Below is a small trained network, with its code and all its weights. Each question gives an input and a class and asks what happens when units are switched off, that is, made to give their printed mean instead of their output.

import numpy as np


def w(rows, s, z=0):
    codes = np.array(rows[::2]) - 128.0
    scale = np.full(codes.shape[1], s)
    scale[-1] = z or s
    return codes * scale


def f(y):
    return y / 2 * (1 + np.tanh(0.7978845608 * (y + 0.044715 * y**3)))


def log_softmax(a):
    a = a - a.max(-1, keepdims=True)
    return a - np.log(np.exp(a).sum(-1, keepdims=True))


def net(x, mask):
    res = np.array(x, float).reshape(1, 7) / 4 @ E
    y = f(res @ A[0][:, :-1].T + A[0][:, -1])
    res = res + np.where(mask, y, B[0][:, -1]) @ B[0][:, :-1]
    return log_softmax(res[-1] @ U[:, :-1].T + U[:, -1])


A, B = {}, {}
E = w([
[79,181,128,163,235,35,161],'x0',
[174,106,137,134,120,194,165],'x1',
[192,235,101,87,119,192,187],'x2',
[134,153,87,28,92,219,154],'x3',
[99,83,163,2,134,134,184],'x4',
[53,251,174,115,101,245,84],'x5',
[52,109,50,143,156,117,175],'x6',
],0.0095)
A[0] = w([
[56,157,83,57,136,163,114,254],'neuron 1',
[96,142,132,197,184,101,142,81],'neuron 2',
[78,94,45,118,116,141,92,183],'neuron 3',
[63,194,134,180,133,131,60,218],'neuron 4',
[179,131,84,140,186,81,131,202],'neuron 5',
[254,77,126,62,70,176,151,203],'neuron 6',
[110,207,179,111,169,113,146,199],'neuron 7',
[142,73,145,153,222,32,69,178],'neuron 8',
[110,228,151,253,85,139,106,188],'neuron 9',
[168,206,67,115,116,137,196,173],'neuron 10',
[47,108,172,119,157,106,108,155],'neuron 11',
[191,150,132,98,115,159,100,161],'neuron 12',
[57,193,145,154,166,156,42,160],'neuron 13',
[127,74,163,49,186,110,96,74],'neuron 14',
[101,96,142,147,172,46,100,102],'neuron 15',
[112,196,87,164,144,132,167,153],'neuron 16',
[162,85,91,141,186,97,80,193],'neuron 17',
],0.0096,0.0051)
B[0] = w([
[106,144,115,126,211,101,138,198],'neuron 1',
[200,84,37,175,39,143,119,175],'neuron 2',
[125,27,120,113,199,118,162,163],'neuron 3',
[155,150,127,174,196,140,88,195],'neuron 4',
[203,152,60,136,182,143,130,190],'neuron 5',
[205,78,103,132,114,135,107,231],'neuron 6',
[115,177,117,201,160,158,96,179],'neuron 7',
[213,61,113,133,141,1,169,248],'neuron 8',
[117,180,205,174,193,154,53,201],'neuron 9',
[153,114,72,183,154,143,151,182],'neuron 10',
[99,123,102,81,166,124,185,179],'neuron 11',
[192,175,98,159,81,105,148,169],'neuron 12',
[119,184,137,182,204,113,73,191],'neuron 13',
[107,126,176,90,104,181,124,167],'neuron 14',
[103,103,79,101,126,92,175,203],'neuron 15',
[151,205,163,175,202,132,75,165],'neuron 16',
[184,108,96,176,111,122,93,193],'neuron 17',
],0.0079,0.016)
U = w([
[146,167,131,166,214,136,84,215],'0',
[109,38,79,55,176,97,124,80],'1',
[46,120,171,48,169,104,249,146],'2',
[216,90,135,107,10,160,97,134],'3',
[55,125,67,129,93,144,100,58],'4',
[143,176,82,153,61,171,120,41],'5',
[254,42,61,179,142,103,174,147],'6',
[90,174,144,127,53,101,189,4],'7',
],0.0089,0.0045)

Each question gives the input, the list of numbers given to net, and the class t.
The units are the neurons (one row each of A and B). Each row of codes is followed by its name. A weight is (code - 128) times the scale printed after its matrix; where a second scale follows, it is the last column's (A, B and U).
mask holds one flag per neuron, in row order. A switched-off neuron (its flag False) gives its mean, the last column of its row in B, instead of its output. The means were averaged over made-up inputs and are rounded, as every weight is.
A unit's drop is (log p(t) with every unit on - log p(t) with that unit switched off) / (log p(t) with every unit on - log p(t) with every unit switched off).
The circuit of an input: a set's keep is (log p(t) with only the set's units on - log p(t) with every unit switched off) / (log p(t) with every unit on - log p(t) with every unit switched off). Starting from the 12 units with the biggest drops (on a tie, the unit counted first), units are removed one at a time, each time the one whose removal leaves the highest keep (on an exact tie, the one counted first), for as long as the keep stays at least 0.8.
units of the circuit, in order: the units of the circuit, biggest drop first
most important unit: the unit with the biggest drop
top k neurons: the k neurons with the biggest drops, biggest first
drop when u is switched off: that unit's drop, to one decimal
input [5,8,6,-1,7,3,-3], class 0: most important unit : neuron 8
input [-7,4,-1,5,7,4,6], class 1: top 2 neurons : (neuron 1; neuron 8)
input [1,5,5,-3,-5,-1,8], class 0: top 4 neurons : (neuron 8; neuron 16; neuron 9; neuron 6)
input [2,5,6,-1,-8,-3,4], class 0: top 4 neurons : (neuron 9; neuron 8; neuron 16; neuron 6)
input [8,3,-2,4,6,-5,3], class 1: units of the circuit, in order : (neuron 6; neuron 14)
input [-7,5,0,-1,6,7,1], class 3: top 2 neurons : (neuron 8; neuron 6)
input [6,4,0,-7,-8,1,-3], class 0: top 2 neurons : (neuron 9; neuron 13)
input [-5,2,7,1,5,2,-8], class 3: top 2 neurons : (neuron 8; neuron 5)
input [-7,6,-6,-6,7,6,1], class 2: drop when neuron 11 is switched off : 0.1
input [6,2,6,5,0,0,-4], class 0: drop when neuron 2 is switched off : 0.1
input [3,-3,4,3,7,1,0], class 2: drop when neuron 9 is switched off : 0.2
